Here is a tiny trained network, its code and every weight. The questions are about switching its units off for an input and a target symbol, where a switched-off unit gives its printed mean instead of its output.

import numpy as np


def w(rows, s, z=0):
    codes = np.array(rows[::2]) - 128.0
    scale = np.full(codes.shape[1], s)
    scale[-1] = z or s
    return codes * scale


def norm(h):
    return h / np.sqrt((h * h).mean(-1, keepdims=True) + 1e-5)


def f(y):
    return np.maximum(y, 0)


def softmax(a):
    e = np.exp(a - a.max(-1, keepdims=True))
    return e / e.sum(-1, keepdims=True)


def log_softmax(a):
    a = a - a.max(-1, keepdims=True)
    return a - np.log(np.exp(a).sum(-1, keepdims=True))


def net(x, mask):
    ids = ['γδζμξπω'.index(c) for c in x.split()]
    T = len(ids)
    res = E[ids] + P[:T]
    u = 0
    for l in range(2):
        q, k, v = (norm(res) @ M[l].T for M in (Q, K, V))
        z = softmax(np.where(np.tri(T) > 0, q @ k.T / 3**0.5, -1e9)) @ v
        res = res + np.where(mask[u], z, O[l][:, -1]) @ O[l][:, :-1]
        u += 1
        y = f(norm(res) @ A[l][:, :-1].T + A[l][:, -1])
        res = res + np.where(mask[u : u + 8], y, B[l][:, -1]) @ B[l][:, :-1]
        u += 8
    return log_softmax(norm(res)[-1] @ U[:, :-1].T + U[:, -1])


Q, K, V, O, A, B = {}, {}, {}, {}, {}, {}
E = w([
[88,152,147,208,162,142],'γ',
[116,149,58,116,96,176],'δ',
[98,4,72,64,172,161],'ζ',
[16,146,131,50,54,87],'μ',
[157,116,154,77,120,154],'ξ',
[146,138,125,165,93,88],'π',
[120,90,74,44,193,130],'ω',
],0.0015)
P = w([
[29,110,134,2,193,98],'0',
[26,75,148,18,168,109],'1',
[65,81,137,42,170,115],'2',
[100,84,130,40,188,137],'3',
[116,93,115,40,192,158],'4',
[151,91,104,51,181,174],'5',
[154,110,79,48,187,173],'6',
[200,133,84,52,171,170],'7',
[215,134,70,50,154,201],'8',
[215,159,44,54,148,192],'9',
[225,161,34,68,170,209],'10',
[247,186,26,61,154,205],'11',
[249,188,27,73,157,228],'12',
],0.00035)
Q[0] = w([
[43,3,185,37,201,158],'0.h0',
[253,167,163,99,149,235],'0.h0',
[189,226,103,246,47,54],'0.h0',
],0.0024)
K[0] = w([
[167,65,113,24,70,166],'0.h0',
[85,131,255,160,220,253],'0.h0',
[121,174,116,207,129,57],'0.h0',
],0.0028)
V[0] = w([
[101,126,229,215,215,154],'0.h0',
[55,181,92,189,230,207],'0.h0',
[207,40,51,2,15,60],'0.h0',
],0.0011)
O[0] = w([
[143,111,64,125,196,173,55],'0.h0',
[84,84,55,130,172,124,70],'0.h0',
[150,172,251,93,40,73,248],'0.h0',
],0.0021,0.0013)
A[0] = w([
[204,171,143,157,41,29,178],'0.n0',
[102,42,103,144,224,198,175],'0.n1',
[112,74,213,85,109,107,56],'0.n2',
[118,123,14,222,142,199,58],'0.n3',
[62,129,27,114,177,140,255],'0.n4',
[82,202,163,108,164,108,198],'0.n5',
[51,156,252,211,189,105,25],'0.n6',
[166,100,206,52,39,138,184],'0.n7',
],0.0017,0.00074)
B[0] = w([
[74,135,211,52,165,174,203],'0.n0',
[181,216,179,44,41,178,148],'0.n1',
[70,191,74,180,167,143,173],'0.n2',
[216,17,99,216,130,72,142],'0.n3',
[148,185,223,141,74,155,156],'0.n4',
[121,122,91,181,45,104,157],'0.n5',
[109,30,2,40,161,86,144],'0.n6',
[58,165,161,153,193,137,252],'0.n7',
],0.0016,0.0029)
Q[1] = w([
[188,33,63,247,104,21],'1.h0',
[65,240,173,15,131,229],'1.h0',
[75,240,194,3,136,227],'1.h0',
],0.0037)
K[1] = w([
[97,251,225,9,35,130],'1.h0',
[162,32,12,247,212,133],'1.h0',
[163,27,27,253,224,129],'1.h0',
],0.0037)
V[1] = w([
[165,125,168,148,96,131],'1.h0',
[26,110,106,201,237,165],'1.h0',
[252,131,154,120,37,173],'1.h0',
],0.0013)
O[1] = w([
[102,143,149,55,110,126,96],'1.h0',
[95,80,45,248,142,76,183],'1.h0',
[106,113,245,7,128,148,2],'1.h0',
],0.0012,0.00077)
A[1] = w([
[121,177,190,204,107,123,90],'1.n0',
[159,61,133,77,163,114,150],'1.n1',
[177,135,176,66,88,97,121],'1.n2',
[138,144,158,124,136,140,1],'1.n3',
[178,116,190,110,75,5,80],'1.n4',
[122,143,183,130,74,52,148],'1.n5',
[66,220,145,125,73,101,125],'1.n6',
[69,91,15,145,124,96,117],'1.n7',
],0.0029,0.003)
B[1] = w([
[161,116,56,84,36,154,174],'1.n0',
[175,152,130,173,69,112,157],'1.n1',
[74,78,84,166,173,100,200],'1.n2',
[120,203,139,157,123,171,128],'1.n3',
[152,4,200,171,131,43,148],'1.n4',
[119,158,146,128,206,172,211],'1.n5',
[217,115,91,171,100,121,253],'1.n6',
[44,83,65,236,198,183,162],'1.n7',
],0.0031,0.0025)
U = w([
[15,37,17,247,232,214,162],'γ',
[253,210,13,193,18,235,97],'δ',
[45,1,180,20,19,209,101],'ζ',
[19,242,195,177,15,44,116],'μ',
[129,235,247,76,250,248,249],'ξ',
[244,28,245,242,125,22,88],'π',
[175,138,22,24,227,16,49],'ω',
],0.0038,0.0012)

Each question gives the input, a string of symbols that net reads in full, and the target symbol t.
The units are the heads (3 rows each of Q, K, V and O) and the neurons (one row each of A and B). Each row of codes is followed by its name. A weight is (code - 128) times the scale printed after its matrix; where a second scale follows, it is the last column's (O, A, B and U).
mask holds one flag per unit, layer by layer, with each layer's heads first. A switched-off unit (its flag False) gives its mean, the last column of its rows in O or B, instead of its output. The means were averaged over made-up inputs and are rounded, as every weight is.
A unit's drop is (log p(t) with every unit on - log p(t) with that unit switched off) / (log p(t) with every unit on - log p(t) with every unit switched off).
The circuit of an input: a set's keep is (log p(t) with only the set's units on - log p(t) with every unit switched off) / (log p(t) with every unit on - log p(t) with every unit switched off). Starting from the 12 units with the biggest drops (on a tie, the unit counted first), units are removed one at a time, each time the one whose removal leaves the highest keep (on an exact tie, the one counted first), for as long as the keep stays at least 0.8.
units of the circuit, in order: the units of the circuit, biggest drop first
k most important neurons: the k neurons with the biggest drops, biggest first
k most important neurons of layer l: the k neurons of layer l with the biggest drops, biggest first
drop when u is switched off: that unit's drop, to one decimal
input ξ γ ξ, target δ: 2 most important neurons : 0.n6, 0.n7
input γ ξ δ π ξ π, target δ: units of the circuit, in order : 1.n0
input ζ γ ζ ξ ξ δ π, target γ: 3 most important neurons : 0.n0, 0.n3, 0.n6
input ξ π π ξ δ γ π γ π γ, target δ: 3 most important neurons : 0.n1, 0.n4, 0.n3
input π μ ξ ζ ξ ω ω ξ γ μ ξ ζ, target δ: units of the circuit, in order : 1.n1, 0.n1
input π π δ ξ ξ ξ γ μ, target γ: units of the circuit, in order : 1.h0, 0.n6, 1.n7
input γ ω π γ ξ π ω π μ π δ ξ γ, target δ: 4 most important neurons of layer 0 : 0.n1, 0.n4, 0.n2, 0.n7
input π ξ ξ γ π δ ζ ξ δ π π ζ ζ, target δ: units of the circuit, in order : 0.n1, 1.n1
input γ ξ ξ δ ζ ξ δ ξ ξ μ, target γ: units of the circuit, in order : 1.h0, 1.n7, 0.h0
input δ μ ξ π γ π δ ξ μ, target δ: 2 most important neurons of layer 0 : 0.n6, 0.n7
input ξ δ ω ξ ζ π ξ δ δ δ ω ξ ζ, target ζ: 3 most important neurons : 1.n6, 0.n1, 1.n5
input μ ξ δ ξ ξ ξ ω δ ξ μ γ ξ ω, target δ: 3 most important neurons : 0.n7, 1.n1, 0.n6
input π ξ ξ π μ δ ω δ ξ ξ ω π, target π: 2 most important neurons of layer 1 : 1.n4, 1.n2
input π μ γ δ ξ, target γ: 2 most important neurons of layer 0 : 0.n6, 0.n4
input ξ γ ξ ω ζ ζ ζ π, target γ: units of the circuit, in order : 0.h0, 1.h0, 1.n7
input π π γ π ξ π, target δ: 2 most important neurons : 0.n6, 1.n0
input ω γ ζ δ ξ, target γ: 4 most important neurons : 0.n6, 0.n3, 0.n0, 0.n4
input δ ω δ μ ξ ζ ζ π ζ ξ δ π π, target π: 2 most important neurons of layer 0 : 0.n2, 0.n1
input ξ π ζ, target ζ: most important neuron : 0.n1
input δ ξ γ ξ ξ μ ξ δ π δ ξ ξ μ, target δ: drop when 0.n3 is switched off : 0.0
